(in the rows, 128 means zero)
Each row has a class, written after it.
[ 97 122 138 141 163 145 112 115 139 129 147 131 125 100 129 130 140 136
 123 135  93 120 138 109 126 105 181 110 119 164 149 117  98 157 143 142
 115 125 156 109 127 145 185 113 162 144 103 101]
C
[120 144 139 110 127 161 105 128 115 128 121 138 145 147  93  90 113 155
 126 158 120 164 124 161 141 150 147 116 102 132 129 167 139 128 118  99
 130 137  89 151 148 132  87 133 114 142 147 134]
C
[102 129 144 128 156 146 116 115 136 134 139 137 143 101 129 124 136 138
 125 149  97 140 134 106 120 100 172  93 121 158 148 125 104 144 150 143
 114 125 147 124 134 146 193 117 166 147 112 107]
C
[102 122 140 138 141 138 115 106 129 115 141 134 104  93 135 122 129 122
 132 152 116 142 137 116 136  92 170 110 134 145 156 106 101 163 154 138
 120 121 143 144 138 157 193 117 161 153 116 105]
P
[ 84 140 130 139 141  77  59 142 138 183 179 135 191 110 121 128 117 138
 136 112  97 126 122 103 105 115 146 138  97 172 103 178 109 135 112 122
 131 139 152  21 108 103 120 119 115 124  98 119]
Y
[ 91 116 143 138 154 125  98 133 140 154 174 144 135 125 135 135 136 148
 110  96 124 117 123 115 139 113 176 125  87 166 128 130  94 138 121 120
 140 137 134  62 115 123  82 119 124 142 123 118]
V
[126 110 157 166 125 162 153 115 121 157 143 114  98 144 132 173 112 106
 110 128 151 121 109 121 111 132 112 123 128 152 126 127 108 111 162 111
 141 111 134 115 118 137 133  97 121 122  97 166]
P
[109 126 137 120 146 170  99 120 136 171 163 138 163 141 126 113 132 166
 119 154 114 140 126 126 127 133 176 121  87 154 143 147 103 158 138 120
 120 134 107 101 138 136 114 135 123 156 143 129]
S
[129 110 133 135 123 129 112 152 131 120 120 115 164 144 101 145 114 155
 118 107 148 117 108 142 132  93  97 118 103 130  93 161 117 102 107 129
 158 155 152  80  95 119  98 133 112 120 101 157]
E
[116 136 152 121 131 163 131 122 130 128 138 138 127 149 123 108 137 155
 117 141 135 141 117 143 139 146 158 111  90 133 142 154 119 127 127  97
 130 136 103 131 133 133  73 127 108 133 151 144]
F
[ 85 125 152 151 125 117 124 127 111 125 136 144 137 137 147 131 135 130
 107 109 125 156 116 126 132 109 136 114 129 131 140 115 128 113 110  99
 137 116 113 124 132 132 133 117 133 140 108 124]
V
[133 133 144 118 131 140 128 116 119  56  97 135  96 108 116 108 143 135
 129 145 144 140 133 147 147  98 132 106 125 117 139 131 129 117 115 137
 121 140 143 181 134 144 138 119 135 128 137 120]
L
[ 93 122 157 148 122 151 141 124 103 139 136 136 139 151 145 147 117 125
 111 133 119 147 108 131 125 119 147 118 130 132 139 131 133 115 129  86
 139 118 114 139 132 136 119 121 145 145 114 139]
P
[120 121 136 124 144 142 115 132 132 126 144 140 122 135 128 136 141 163
 102 114 134 117 131 137 149 128 172 110 100 136 124 149  97 139 121 113
 148 147 139  91 125 120  57 126 116 133 144 128]
D
[114 133 136 115 145 128 123 123 126  69 108 135 107 114 117 120 140 144
 137 150 138 125 137 137 142 104 151 102 132 127 137 128 132 127 123 139
 115 131 141 168 129 146 167 142 136 123 125 116]
E
[ 82 133 147 141 153 139  99 110 120 207 169 157 184 133 152 119 113 129
 116 143  75 153 121 102  89 103 176 121 117 160 151 140 120 143 141 102
 115 100 103  81 146 141 201 112 154 166 110  96]
Y
[123 115 148 130 117 138 176 118 127  71 100 119  56 100 112 151 144 128
 107 138 151 127 128 126 158 105 147 101 153 120 156 107 113 130 147 133
 141 119 155 200 137 146 138 127 140 115 130 132]
Y
[109 143 154 142 100 107 153 117 129 132 133  87  76 125 116 163 124 107
 141 126 151 144 105 110 129 148 118 136 145 155 115 136 122 117 132 103
 138 121 127 161 137 116 103 115 119 106 134 168]
L
[149 134 138  87 105 168 125 130 111  90  98 138 129 152 111  99 126 156
 125 160 143 145 127 177 149 144 140 125  98 101 124 161 141 113 113  95
 134 142  92 175 142 135  41 138  93 124 155 144]
P
[ 90 152 137 132 115  95 102 133 121 154 146 105 140 119 116 125 116 130
 141 135 123 162 106 113 126 142 110 137 113 158 110 174 127 118 107 118
 132 140 130 119 126 105  94 116 106 127 128 148]
S
[121 120 146 119 130 113 119 140 133  77 126 142 110 133 106 130 143 153
 111 108 167 125 123 146 163 128 133 118  94 126 127 149 120 111  92 110
 142 149 144 128 113 111   4 132  95 106 139 146]
S
[ 99 118 135 132 160 125  93 137 141 130 146 148 134 132 126 131 143 157
 111  99 131 100 135 135 140 133 176 129  83 151 130 140 114 135 111 118
 140 136 140  74 117 117  52 128 110 122 125 111]
M
[ 92 102 145 161 133  96 131 145 138 142 150 116 134 122 129 184 117 121
 113  68 161 108 110 119 121 102 101 128 115 157 103 127 112 112 133 134
 171 128 186  48  88  96  95 104 120 103  79 150]
V
[ 89 122 134 149 145 100 103 135 117 154 148 149 169 136 146 140 126 138
 118 105 108 135 117 120 119 100 150 117 118 140 130 137 116 133 113 105
 144 121 140  72 121 118 141 125 140 144 107 121]
E
[107 130 134 137 117 150 111 151 114 115 116 119 166 151  93  95 109 154
 119 147 134 152 109 147 129 112  82 108 101 120  98 184 146 112 115 117
 140 146 105 113 109 130 122 135 124 133 125 162]
F
[ 99 135 144 109 137 153  94 123 131 142 153 151 157 141 118 101 124 163
 126 148 114 138 121 147 130 138 175 114  81 148 126 150 117 136 125 113
 125 138 107 102 141 127 100 125 114 138 135 121]
V
[ 97 131 143 122 153 170 103 103 131 125 154 144 136 101 139 106 123 129
 140 181  90 146 140 109 118  93 182  99 123 155 160 114 108 156 158 141
  92 114 125 138 141 167 227 123 177 164 111  88]
P
[144 122 129 139 116 137 108 142 118 123 126 131 151 150 104 109  96 134
 131 149 150 171 117 152 126 112  68 131 108 121  93 170 161 102 119 115
 140 145 117 118 109 120 100 125 112 123 122 160]
M
[150 109 138 142 111 119 140 152 120 101 101 128 125 147 111 145 108 132
 108 113 180 138 106 159 141 119  58 127 114 110  96 157 151  92 118 119
 170 143 154 128  96 105  56 123  99  98 121 173]
M
[116 121 148 129 124 163 145 124 118 117 131 132 110 145 113 132 141 155
 107 138 150 149 122 135 150 142 151 104 107 135 139 145 126 117 131 103
 129 127 110 154 135 135  70 135 116 124 143 151]
S
[ 95 129 143 130 154 145 106 114 125 101 133 149 137 111 130  96 137 156
 129 162 100 139 131 124 137  94 164  99 105 135 146 151 113 153 131 135
 109 132 138 118 130 150 193 124 148 143 129 106]
F
[103 137 133 138 144 101  64 138 136 165 161 135 183 124 116 119 109 136
 145 146 109 148 118 126 114 119 129 150  90 165 103 169 125 135 108 123
 131 142 144  62 119 110 106 122 113 126 116 129]
M
[149 136 128  93 117 187 133 125 117 103 114 126 119 169  96  95 137 172
 124 168 138 140 132 160 136 156 145 107 103 113 127 159 134 122 122 104
 116 133  65 177 147 144  99 155 106 132 159 144]
E
[104 111 134 145 131 127 111 147 122 143 136 111 146 136 114 147 102 137
 112 111 144 131 111 139 122 115 105 131 101 142  96 164 134 115 121 117
 153 154 143  87 100 116  84 112 119 124 113 153]
H
[130 128 139  99 128 145 124 122 127  69 104 146 115 112 119 102 131 141
 136 167 135 119 136 147 137 105 145 113 112 114 143 137 128 133 130 146
 117 133 139 168 127 148 153 141 139 130 131 112]
P
[156 124 144  95  98 180 167 121 111  98 106 135  86 156 106  93 122 148
 111 167 151 167 117 166 149 146 127 116 102 102 132 142 147 116 128 102
 135 130  73 212 147 143  76 138 108 128 170 149]
V
[ 70 124 154 161 141  95 129 107 148 182 183 114 112 100 141 184 144 104
 124 106 122 116 121  82 116 147 169 142 128 189 141 107  88 156 144 127
 131  99 161  76 127 119 132 110 136 111 112 133]
H
[116 123 141 123 124 135 130 120 122  59 118 133  88 102 121 114 124 129
 130 157 144 149 136 141 152  95 142 102 134 116 139 125 126 138 139 126
 126 130 150 180 120 146 141 130 149 130 125 120]
P
[114 107 154 136 131 163 150 128 122 103 135 117  79 138 111 160 147 138
 101 113 157 105 129 141 154 146 170 133 108 144 144 124 102 127 129  94
 149 123 130 143 125 134  27 133 115 116 136 142]
P
[146 129 146 137 102 169 169 129  95  97  87 108  96 164 104 134 109 130
 111 151 160 159 112 156 134 144  74 105 136 120 105 159 153  81 131  95
 141 130  94 178 134 133 117 118 116 113 129 182]
D
[101 136 146 127 115 117 118 110 133 170 148 109 138 119 115 144 126 121
 133 151 113 151 116 100 117 160 147 148 119 175 126 138 120 141 134 110
 121 115 106 123 147 132 139 130 130 118 125 133]
H
[ 97 126 129 110 156 131  65 130 124 112 140 155 188 102 129  80 134 156
 127 156  92 147 139 138 132  79 158 116  87 140 127 141 121 155 112 152
 116 142 132 100 123 142 176 132 147 147 119  93]
V
[ 88 123 164 158 142 145 166  96 130 177 148 135  96 137 169 163 133 106
 111 123 118 133 113 103 107 145 193 121 131 161 166  94 117 127 152  88
 120  99 112 140 150 143 153 101 149 138 126 139]
H
[133 119 150 137 120 145 119 145 127 131 130 127 154 152 107 134 112 148
 114 127 169 137 108 141 120 115  77 118 105 130 100 173 134  96 125 125
 141 146 133 101 102 116 111 132 115 128 120 163]
L
[102 131 157 153 113 117 146 130  98 109 116 133  97 152 151 148 122 112
 114 117 151 144 111 143 137 130 127 123 150 112 134 128 144  99 114  74
 146 121 111 171 133 129  87 117 119 129 130 156]
P
[116 148 139 126  90  91 126 146 114 109 109 109 126 137 112 123 123 133
 134 138 163 170 100 147 147 158  77 131 129 116  99 177 156  97 101 103
 143 144 119 172 127 103  56 137  87  98 146 183]
S
[126 113 138 151 133 152 127 128 130 180 149 115 143 135 136 152 106 129
 108 130 120 129 117 113 107 119 123 124 111 162 126 133  98 142 154 120
 144 129 138  75 118 126 162 108 138 147 102 140]
D
[119 122 140 159 119  79 135 148 125 112 125 105 102 143 119 171 122 117
 102  89 171 121  97 129 137 109  88 123 120 132  88 146 110  94 109 103
 173 148 168 109  84 102  35 104  98 108 110 189]
E
[128 134 132 115 119 180 136 132 116  89  99 123 110 154  87  96 134 158
 118 145 144 163 136 168 152 142 138 117 113 110 129 147 150 112 120  87
 135 141  82 178 151 143  54 140 114 132 157 149]
C
[132 122 130 133 121 163 121 142 111 121 107 118 145 163 105 112  96 147
 121 150 135 146 118 152 124 113  94 113 116 119  98 166 158 104 129 118
 135 143  98 134 114 140 120 128 121 136 130 165]
M
[ 99 129 142 141 135 124 119 130 109 134 127 161 150 143 147 113 122 137
 117 140 116 159 114 141 131 110 141 107 121 122 128 141 151 118 117 106
 131 121 114 136 132 131 139 122 142 141 131 128]
M
[ 96 120 156 148 142 112 151 116 150 108 144 120  79  94 141 166 162 114
 113 112 134  91 128  90 143 114 170  99 138 162 163  89  82 153 151 150
 126 113 167 136 117 149 166 123 157 127 117 126]
F
[106 142 137 128 109  71 103 153 123  90 114 115 117 118  87 128 121 133
 128 103 162 134 115 155 155 134  90 145 125 123  98 176 140 104  86 111
 158 146 148 127 114  99  28 130  75  89 131 156]
Y
[129 119 152 139 118 153 177 109 125  64 109 109  60 115 117 149 147 125
 132 138 160 141 129 132 148 106 137 120 146 127 151 107 122 123 141 122
 130 127 152 196 140 141 135 124 149 120 137 143]
L
[ 85 122 155 156 132 128 152 113 114 156 140 136 134 139 157 153 136 122
 110 114 119 145 113 103 120 127 159 119 131 147 149 113 131 112 129  89
 127 101 120 124 131 129 128 114 144 129 112 139]
S
[100 125 153 126 139 147 120 126 135 149 158 135 125 133 135 150 142 136
 108 119 134 109 122 129 140 141 190 133  97 156 146 122  97 146 128 102
 149 126 128 113 124 124  41 127 117 135 131 130]
P
[ 97 127 149 145 153 113 131 111 144 103 151 145  93  92 135 120 144 127
 126 140 119 130 129 102 138  96 177  93 126 151 152 115  94 157 147 134
 113 121 166 126 121 147 180 116 163 135 124 109]
F
[110 137 137 117 149 129 100 120 137  95 125 153 130 105 124  95 133 137
 135 152 126 138 136 135 127  98 157 117  92 141 137 144 124 139 117 135
 116 146 147 130 129 136 147 121 139 140 133 112]
H
[114 130 144 128 139 112 121 127 134  81 119 139  99 101 125 122 136 133
 128 139 136 134 133 129 147 107 150 105 125 146 144 121 123 146 128 138
 132 130 153 161 124 133 146 129 145 124 126 114]
M
[108 124 127 140 137 172  89 131 117 180 146 125 196 148 114  98 100 148
 120 168 113 166 112 128  97 112  99 122  93 145 108 174 140 124 139 125
 122 130  92  90 122 138 171 126 137 149 118 144]
S
[118 140 136 112 142 166 100 131 126 142 150 151 152 142 105  84 127 162
 112 142 122 142 130 142 126 127 153 114  84 137 132 167 120 120 123 106
 117 139  98 108 132 136  87 130 108 146 150 123]
Y
[104 119 147 141 124 100 108 157 124  90 123 121 123 125 113 151 111 126
 116  90 175 108 111 150 144 103  90 120 106 132 100 159 122  97 103 128
 167 149 173  96  77 103  48 112 105 114  95 154]
P
[106 155 139 114 118 119 107 113 129 177 146 122 170 130 115 117 122 127
 154 165  99 161 117 107 104 145 137 131 113 168 122 155 128 131 126 119
 115 110  97 118 147 126 177 139 129 132 121 138]
E
[118 131 149 130 127 122 139 108 128  85 126 136  80 105 140 124 135 119
 138 146 142 160 130 136 145 106 148 114 138 132 141 108 129 128 136 126
 122 130 144 180 141 140 157 113 133 126 128 127]
V
[ 71 145 141 141 132  61  74 131 142 186 178 128 170 101 132 138 121 118
 139 116 112 147 116  96 108 130 147 148  96 182 110 160 110 141 112 116
 136 133 156  48 112  99 105 111 120 126 106 127]
H
[ 98 133 150 129 129 150 117 118 107 152 129 152 167 151 132 111 117 143
 120 156 104 162 117 131 114 121 148 116 117 130 138 149 142 119 111 100
 114 123  85 133 151 143 164 126 140 156 131 121]
H
[ 93 130 152 156 141 126 130 119 112 156 142 146 142 142 150 142 126 129
 113 121 127 139 108 121 111 125 140 117 118 144 134 141 131 109 125  99
 132 117 137 109 130 120 129 103 127 130 116 133]
S
[107 141 143 132 118  89 102 139 135 164 149 110 128 116 118 154 116 126
 130 107 129 119 111 121 123 145 127 144 124 162 115 168 111 129 119 117
 150 132 143  93 126 107  92 118  90 110 121 140]
Y
[132 127 132 102 115 180 117 129 109 127 127 140 148 154  99  81 120 170
 122 165 126 163 125 164 135 142 125 128  91 118 126 165 144 131 118 118
 128 136  72 147 148 136 112 145 107 140 150 125]
V
[126 122 144 118 127 129 143 132 124  97 118 124  83 139 102 145 140 148
 109 116 165 120 123 159 156 155 153 125 107 132 134 146 118 127 115 102
 161 131 137 158 127 114  27 139  97 107 149 145]
E
[119 122 142 117 125 135 126 139 118  87 115 139 118 135 108 114 145 158
 102 125 158 133 127 158 156 146 137 113  87 121 129 153 133 117 107 105
 141 139 130 142 117 118  19 137  97 103 149 151]
S
[110 140 142 135 117  76 121 124 139 150 155 105 122 117 126 163 135 110
 141 114 133 142 120  98 123 143 134 139 130 169 117 132 110 128 123 107
 138 116 143 106 119 108 104 129 116 107 113 154]
E
[108 120 151 152 113  95 167 134 110  87 105 130  81 134 131 157 143 119
 105  86 157 136 115 130 155 124 122 112 147 120 144 108 132 102  98  93
 155 115 135 163 123 119  90 129 124 115 116 146]
E
[ 90 137 150 134 141 140  95 121 114 164 150 163 195 145 149 111 117 140
 126 146 104 176 116 125 110 113 146 119 111 140 139 148 145 120 114  97
 114 130  97 102 144 137 157 124 140 157 126 117]
H
[142 129 133 100 107 174 137 125 115  85  98 131 104 150  94  98 130 158
 117 158 159 163 131 170 155 141 137 121  98  99 128 154 144 114 117  93
 134 145  83 184 152 144  37 139  98 123 176 154]
H
[ 93 131 136 116 157 141  87 114 125 115 150 154 160 102 133  93 126 144
 142 167  99 155 137 134 123  82 159 104 108 144 132 136 129 148 132 158
 108 132 137 118 133 145 208 120 157 149 118  92]
V
[118 132 137 138 134 146 118 111 131  96 126 130 108 113 102  99 134 140
 137 170 113 152 139 133 136 110 149 110 132 135 141 129 115 152 136 128
 107 128 123 159 146 154 192 125 149 138 125 126]
C
[102 143 146 131 123 105 104 138 126 131 124 113 143 125 107 142 126 129
 139 121 134 134 121 130 128 147 116 136 121 154 112 162 138 108 109 118
 137 132 132 112 124 115 103 132 107 107 115 146]
C
[129 126 141 125 137 182 141 119 128 131 127 137 103 155 112 115 136 153
 108 155 134 129 126 148 132 156 171 115  93 143 139 141 121 135 143 104
 131 122 100 154 143 137  87 130 120 130 150 139]
M
[ 93 121 145 121 143 117 102 122 123  87 134 150 152 105 129 112 136 146
 131 150 116 151 134 130 142  91 150 113 115 136 137 125 126 141 119 138
 117 130 146 126 125 134 166 135 146 125 113 106]
V
[116 116 152 132 116 151 156 127 133 106 136 124  81 145 107 135 139 143
 109 126 156 137 117 148 148 139 151 120 108 140 129 120 110 125 133  91
 145 127 111 149 140 129  51 125 114 112 144 162]
V
[110 122 144 129 143 143 112 105 137 126 157 139 119 100 139 114 135 131
 130 153 110 153 134 120 129 106 155 116 118 154 147 114 104 158 144 146
 112 118 137 130 140 144 201 117 148 141 119 103]
V
[105 109 145 167 130 102 140 150 131 141 141 113 115 137 119 167 106 122
  99  84 151 115 106 121 119 105 111 130 123 144 107 146 114 106 132  92
 164 136 170  76  90 106  65 104 114 113 102 167]
Y
[133 125 146 112 115 158 141 120 128 114 132 135 119 149 111 115 143 151
 112 145 139 145 124 145 152 159 142 116 107 117 143 145 123 132 125 105
 129 124  95 153 139 134  63 140 107 122 154 143]
F
[114 132 147 127 101  71 153 138 119 107 107 103  85 115 108 165 126 113
 124  96 160 124 110 125 148 147 107 134 148 137 115 150 138  94 114 114
 150 121 145 154 118 110  69 127  98  85 120 155]
Y
[143 110 143 138 108 182 167 130 109 134 113 111 116 160  93 134  96 133
 106 151 141 149 112 133 112 113  97 115 126 127 114 154 146  91 155  94
 135 122  94 145 126 151 129 124 130 121 124 167]
Y
[104  95 149 180 126 125 170 143 135 100 115  91  63 135  97 184 125 114
  98  72 173 105 113 127 140 120 102 122 135 145 118 111 116 100 134 102
 167 125 157 118 102 121  64 108 131  95  94 175]
C
[105 131 147 142 120 125 140 130 102 130 119 158 143 143 131 124 125 139
 105 123 118 148 114 135 126 110 137 107 135 113 131 152 139 103 115  88
 137 114 121 126 139 128 131 119 125 128 122 127]
Y
[100 112 146 133 154 102 117 121 135  94 140 145 103  87 150 149 146 121
 120 113 128 104 136 114 144  92 174 113 120 142 146 110 100 142 130 144
 129 126 184 115 107 135 129 117 148 124 105 102]
P
[114 145 136 123 107  65 122 135 120 120 111 105 107 129 120 143 124 123
 143 115 144 130 110 135 136 151 118 144 128 140 104 160 134 112 104 106
 147 131 134 138 120 106  88 131  94 101 130 164]
E
[ 75 127 148 168 148 102  99 130 119 152 159 155 159 128 147 126 133 136
 114  95 113 144 119 110 116 100 154 117 114 145 129 143 115 125 110  94
 134 123 144  61 122 114 133 113 146 142 112 118]
L
[117 151 143 117 113  75 106 149 121  93 108 121 124 131 112 125 123 137
 134 124 154 133 117 143 143 148  92 136 111 133  93 188 141 103  83 114
 143 151 139 126 112  95  69 136  88 100 128 154]
D
[115 126 139 136 144 155 106 129 143 159 168 141 142 134 129 125 149 156
  99 129 121 126 132 120 128 133 177 117  87 162 140 134  79 155 132 111
 139 135 125  75 129 127  91 129 130 150 130 122]
D
